Each row has a name. Each piece below is followed by the name of the row it came from, unless a question asks for something else. Each question is about the rows just above it.

M: [37 -5 23 -8  0]
F: [-20  -2   8 -54  30]
P: [-16  16 -58   4  12]
Z: [-39 -34 -18 -21   8]
E: [ 8 15 -7 22 -2]
Q: [ 12   6 -15  33 -11]
V: [-20  -2   8 -54 -23]
Count the entries of [ 12   6 -15  33 -11]:
5
Count the entries of [ 8 15 -7 22]:
4
find: [ 12   6 -15  33 -11]
Q
Shift each entry of [-18 -21] by +1 times 1:
[-17 -20]
The row with [ 16 -58   4  12] is
P

C: [-30 -13 -33  -1   7  31 -12   6   2   9  17  25  16 -50   5 -10 -41 -39]
B: [ -1   3 -19   0 -12 -40 -11  -2   1  -2  -1  12  13 -25  -3  12 -31   0]
G: [ 21   3   8  -5  27  14   3   5  -1  -2   9   5   8 -55  -7  36  15  17]
[ 8 -5] with +1 step of 1 on every entry:
[ 9 -4]
Shift each entry of [25 16] by +1 times 1:
[26 17]

zitir: [-21   4 -30  -2 -14  15]
vake: [-12   4 -55  -4 -18  -5]
vez: [-30  -2 -12 -38  20  -7]
bod: [-21   4 -30  -2 -14 -14]
Where do [-30  -2 -12 -38  20  -7] appear?
vez
Where do [-21   4 -30  -2 -14  15] appear?
zitir
find: [-12   4 -55  -4 -18  -5]
vake

kad: [-14  39  -8   3  -9  -2  13   8  24  33  16   3  -3 -12 -15   7  41  56
   1  34  19  18   2]
bilo: [ -6  39  -8   3  -9  -2  13   8  24   4  16   3  -3 -12   0   7  41  56
   1  34  19  18   2]
niv: [ 41  58   1  34  19  -2  13   8  24  33  16   3  -3 -12   0   7  41  56
   1  34  19  18   2]
find: [ 41  58   1  34  19  -2  13   8  24  33  16   3  -3 -12   0   7  41  56
   1  34  19  18   2]
niv
Where do [ -6  39  -8   3  -9  -2  13   8  24   4  16   3  -3 -12   0   7  41  56
   1  34  19  18   2] appear?
bilo
Where do [-15   7] appear?
kad

Kitiz: [ 14  -8 -36   2 -32 -18  -8 -12 -43   0 -49 -31 -50 -25 -11   5 -40  -4
 -30 -42 -25   5  16 -20 -41   6 -20  11   2   2   7   0 -13 -24 -27  -9
   1   7 -11 -18 -27 -43 -43]
peno: [ 14   6 -31  -8 -29 -24  -3  -4 -31   0 -29 -20 -41 -16 -17   4 -24   5
 -33 -30 -13  11  13 -16 -30   0  -5   9   7  -3   8  11  -9 -21 -17   1
   5   6 -20 -16 -32 -40 -30]
busa: [ 14  -8 -36   2 -32 -18  -8 -12 -43   0 -49 -31 -50 -25 -11   5 -40  -4
 -30 -42 -25   5  16 -20 -41   6 -20  11   2   2   7   0 -13 -24 -27  -9
   1   7 -11 -13 -27 -43 -43]
find: [ 14  -8 -36   2 -32 -18  -8 -12 -43   0 -49 -31 -50 -25 -11   5 -40  -4
 -30 -42 -25   5  16 -20 -41   6 -20  11   2   2   7   0 -13 -24 -27  -9
   1   7 -11 -13 -27 -43 -43]
busa
How many entries does [ 14   6 -31  -8 -29 -24  -3  -4 -31   0 -29 -20 -41 -16 -17   4 -24   5
 -33 -30 -13  11] have?
22
Number of entries in [ 14  -8 -36   2 -32 -18]:
6
How many entries does [ 14   6 -31  -8 -29 -24  -3  -4 -31   0 -29 -20 -41 -16 -17   4 -24   5
 -33 -30 -13  11  13 -16 -30   0  -5   9   7  -3   8  11] have?
32

Gil: [  2 -10 -38  -2  -7 -13  -8   4  -4  -9   1  13  -6  14 -10 -11 -18 -10
 -12 -17  18   0  29  11   1  -9 -11  -6 -27 -15  -9 -36  -9   3  11 -15
  12   6   6  -2  -6  12   0 -17   5 -12   4  -3   7   3  17  -8 -10  46]
vog: [ -3   5   3   7  11  -4   7  -9 -10  -4 -11 -18   4  14   1  13  -6   5
   3  15  10  -6  29 -26   9  -4  -9 -26   5 -15   1  14  28 -19  12   9
   5  -1  -1  -1   5 -20  -6   3 -24   5  -7  -2  -5   6  -9 -15  14  -9]
lup: [  5   6 -10  -9  -5  -1   7   5   2   0  -4  -4   1   1   7   2  -6   1
   0  -4  -2   7  29  -2   1  -4   9   5   9 -13   9   1  16 -14   2  -8
  -6   0   6   7  -3   5   1  -7 -10   6   0   2  -9   0  -3  -9   8  35]
Puviv: [  5   6 -10  -9  -5  -1   7   5   6   0  -4  -4   1   1   7   2  -6   1
   0  -4  -2   7  29  -2   1  -4   9   5   9 -13   9   1  16 -14   2  -8
  -6   0   6  -7  -3   5   1  -7  -3   6   0   2  -9   0  -3  -9   8  35]
[-9] with +1 step of 1 on every entry:
[-8]
Where do [ -3   5   3   7  11  -4   7  -9 -10  -4 -11 -18   4  14   1  13  -6   5
   3  15  10  -6  29 -26   9  -4  -9 -26   5 -15   1  14  28 -19  12   9
   5  -1  -1  -1   5 -20  -6   3 -24   5  -7  -2  -5   6  -9 -15  14  -9] appear?
vog
How many entries does [  5   6 -10  -9  -5  -1   7   5   6   0  -4  -4   1   1   7   2  -6   1
   0  -4  -2   7  29  -2   1  -4   9   5   9 -13   9   1  16 -14   2  -8
  -6   0   6  -7  -3   5   1  -7  -3   6   0   2  -9   0  -3  -9   8  35] have?
54
Which row holds [ -9 -10  -4 -11 -18   4  14   1  13  -6]?
vog
Where do [  5   6 -10  -9  -5  -1   7   5   6   0  -4  -4   1   1   7   2  -6   1
   0  -4  -2   7  29  -2   1  -4   9   5   9 -13   9   1  16 -14   2  -8
  -6   0   6  -7  -3   5   1  -7  -3   6   0   2  -9   0  -3  -9   8  35] appear?
Puviv
[-5  6 -9] with +1 step of 1 on every entry:
[-4  7 -8]

sis: [-41  57  58  56]
ludop: [ 42  32  -2 -28]
zogu: [-14 -42 -41 -27]
Move every entry of [-14] by +1 step of 1.
[-13]
Shift each entry of [32] by -1 times 1:
[31]
The row with [-14 -42 -41 -27] is
zogu
Which row holds [ 42  32  -2 -28]?
ludop
Shift each entry of [-42 -41] by +1 times 1:
[-41 -40]
Number of entries in [-41  57  58]:
3
Move every entry of [42] by +1 step of 1.
[43]

suzun: [-10 -19 -24 -32  -5  14  30   9]
guv: [  8  -7   0  45   1   2  10 -48]
rovi: [-10 -19 -24  45   1   2  10  12]
find: [  8  -7   0  45   1   2  10 -48]
guv
find: [ 8 -7  0]
guv
find: [-10 -19 -24  45   1   2  10  12]
rovi
Number of entries in [-10 -19 -24  45   1   2]:
6
Where do [-10 -19 -24 -32  -5  14  30   9] appear?
suzun
Move every entry of [-24] by +1 step of 1.
[-23]
[-32  -5] with -1 step of 1 on every entry:
[-33  -6]

gidiv: [ 9 35 52  2  3]
dig: [ 9 35 52  2 15]
kadof: [52  9 35  2  1]
Shift each entry of [52] by -1 times 1:
[51]
find: [ 9 35 52  2 15]
dig
find: [ 9 35 52  2  3]
gidiv
How many entries does [ 9 35 52  2] have?
4
find: [35 52  2 15]
dig
Shift each entry of [35 52] by -1 times 1:
[34 51]

daki: [  3 -12  -1  -4   1   0  -5   7   9  -7   4   5   2  -5 -11  -2   7   4
  -2   7 -14   1 -10  13   9  -1  -5  -3   4   9   4   0]
Fizun: [ 2  0  2  2 -2 14 -6 -9 -1 -3  0  0  1 -7  1  2 -4  0  2  3  4  5  7  2
  0  0  1  1  0 -4  2  0]
Kalel: [ 0  3 -2 -3  0  0  4  2 -7 -1  0 -4  0  2  2 -3  4  4  0 -5  1  4  2 -4
 -1 -2 -1  4  3 -9 -4  3]
rir: [  3   0  -4  56  -2 -10  -2  -4  -3  -7  -2  -5   3 -20   6  -3   1   6
 -11  -6   1   2   6  -6   6   1  -4   0  -1  -4  -1   4]
Lumil: [  3 -12  -1  -4   1   0  -5   7  20  -7   4   5   2  -5 -11  -2   7   4
  -2   7 -14   1 -10  13   9  -1  -5  -3   4   9   4   0]
Mafe: [ -1  -1   7   4  -3   3   2  -1  -2  12   8   6  -3  -4  -4   3  -7 -15
   5  11  -2  -4  -1  12  -7  -2   9  -6  -5   6   3  -6]
muku: [  0  -2   2   3   1   1   1  -3 -10   8   9  -1   3  -1   2  -2  -1  -6
   5   2   1   1   4   3  -5  -2   7   3  -1  -1   2   0]
Lin: [ -2   0  -1   0   4   5 -10   4  -5   5   3  -2   2   5   0  -2   3   0
   1  -2   1  -1  -2  -4  -3  -1   1   5   1   0  -1   0]
pabik: [ -4  -7  -7   5  15  10   0   4  -4   7   1  -4   9  19   4   0   2   4
  -3  -7   8 -11  -7 -16  -2   5  -1  11  -3  -6   5  -1]
Vor: [  1  -8  -5  -1   5   0  -3   5  11  -6   0  -1   5   3  -2  -2 -18   8
  -4  -3  -5  -3  -7  -2   8 -21  -7   2   1   1   3   1]
naz: [-3 12  2 -4 -3  2  6  1 -7  3 -8  0 -7  3  2 -2 -2 -1  0 -4  5  2  2 -6
 -6  0  0 -1  1 -2 -7  0]
find: [ -4  -7  -7   5  15  10   0   4  -4   7   1  -4   9  19   4   0   2   4
  -3  -7   8 -11  -7 -16  -2   5  -1  11  -3  -6   5  -1]
pabik
Shift each entry of [6] by +1 times 1:
[7]
find: [  3 -12  -1  -4   1   0  -5   7  20  -7   4   5   2  -5 -11  -2   7   4
  -2   7 -14   1 -10  13   9  -1  -5  -3   4   9   4   0]
Lumil
find: [ 0  3 -2 -3  0  0  4  2 -7 -1  0 -4  0  2  2 -3  4  4  0 -5  1  4  2 -4
 -1 -2 -1  4  3 -9 -4  3]
Kalel

kog: [ 22 -23  39  26   1  40 -21 -22  43 -25  12  39 -19  -6   5]
Fol: [-19  15  11 -16 -27  15  23  21  25  20 -23  16  24 -36 -28]
keb: [-23  19   1 -21 -24   6  22  26   4  23 -21   1  27 -31 -25]
zevo: [-24  39  26   1  40 -21 -22 -27  -6 -22  24  -5 -24  30  23]
Zuri: [ 12 -14  42  18  -6  55  -8 -10  52 -11  -3  50 -10 -24  -4]
find: [-24  39  26   1  40 -21 -22 -27  -6 -22  24  -5]
zevo
Which row holds [-19  15  11 -16 -27  15  23  21  25  20 -23  16  24 -36 -28]?
Fol
Number of entries in [ 12 -14  42  18  -6  55  -8 -10  52 -11  -3  50 -10 -24  -4]:
15
find: [-23  39  26   1  40 -21 -22]
kog
Move every entry of [-23  16  24] by +1 step of 1.
[-22  17  25]
Shift each entry of [19  1] by -1 times 1:
[18  0]

mibe: [ 12 -17 -25  42  14]
kot: [  3  31 -14  31 -13]
Bokem: [-45  -7   6 -60   0]
bepa: [ 17  36 -15  30  -1]
lolam: [ 20   9  -4  18 -31]
ves: [  2  -7   1  11 -25]
[ 2 -7] is in which row?
ves
Move every entry of [  3  31 -14  31] by -1 step of 1.
[  2  30 -15  30]
find: [  2  -7   1  11 -25]
ves
Number of entries in [2]:
1
Shift each entry of [-60] by +1 times 1:
[-59]
Which row holds [ 12 -17 -25  42  14]?
mibe
Count the entries of [-45  -7   6]:
3

Patok: [ -5   5  10  -3  -2  11  -3   8 -16   4  -8 -18  13  -6 -21 -12  14  20
  -1  -8   4   4  -7  -5  -1  -3   0]
Diz: [ -4  -2  18  -8  23  15  12  -9   6 -29   6   7   1   6 -32 -28  38  23
   7  17 -19  17  -7  -2  -3 -20 -12]
toz: [  8  -2 -14 -11 -26  11 -18  -9   9 -14  18  12 -29  26  26 -14  -4   4
 -14   2   9   4  -6  48 -23  14 -12]
zal: [ 21   0 -11 -20  -3  11 -25  -9  18 -17  10   7  -9  47   1 -21  -9   4
   5   2   3   6  -7  16 -20   5   3]
Tik: [ -4  -2 -11  -4  -2  -8  27 -21  13 -22   6  16 -11 -11  -1  15  -4 -12
   1  31  17  -2 -19  -7   7   8 -21]
The row with [ -4  -2  18  -8  23  15  12  -9   6 -29   6   7   1   6 -32 -28  38  23
   7  17 -19  17  -7  -2  -3 -20 -12] is
Diz
find: [-19  17  -7  -2]
Diz
find: [ -8  23  15  12  -9   6 -29]
Diz
Move every entry of [ 2  9  4 -6] by -1 step of 1.
[ 1  8  3 -7]
Shift each entry of [21] by +1 times 1:
[22]

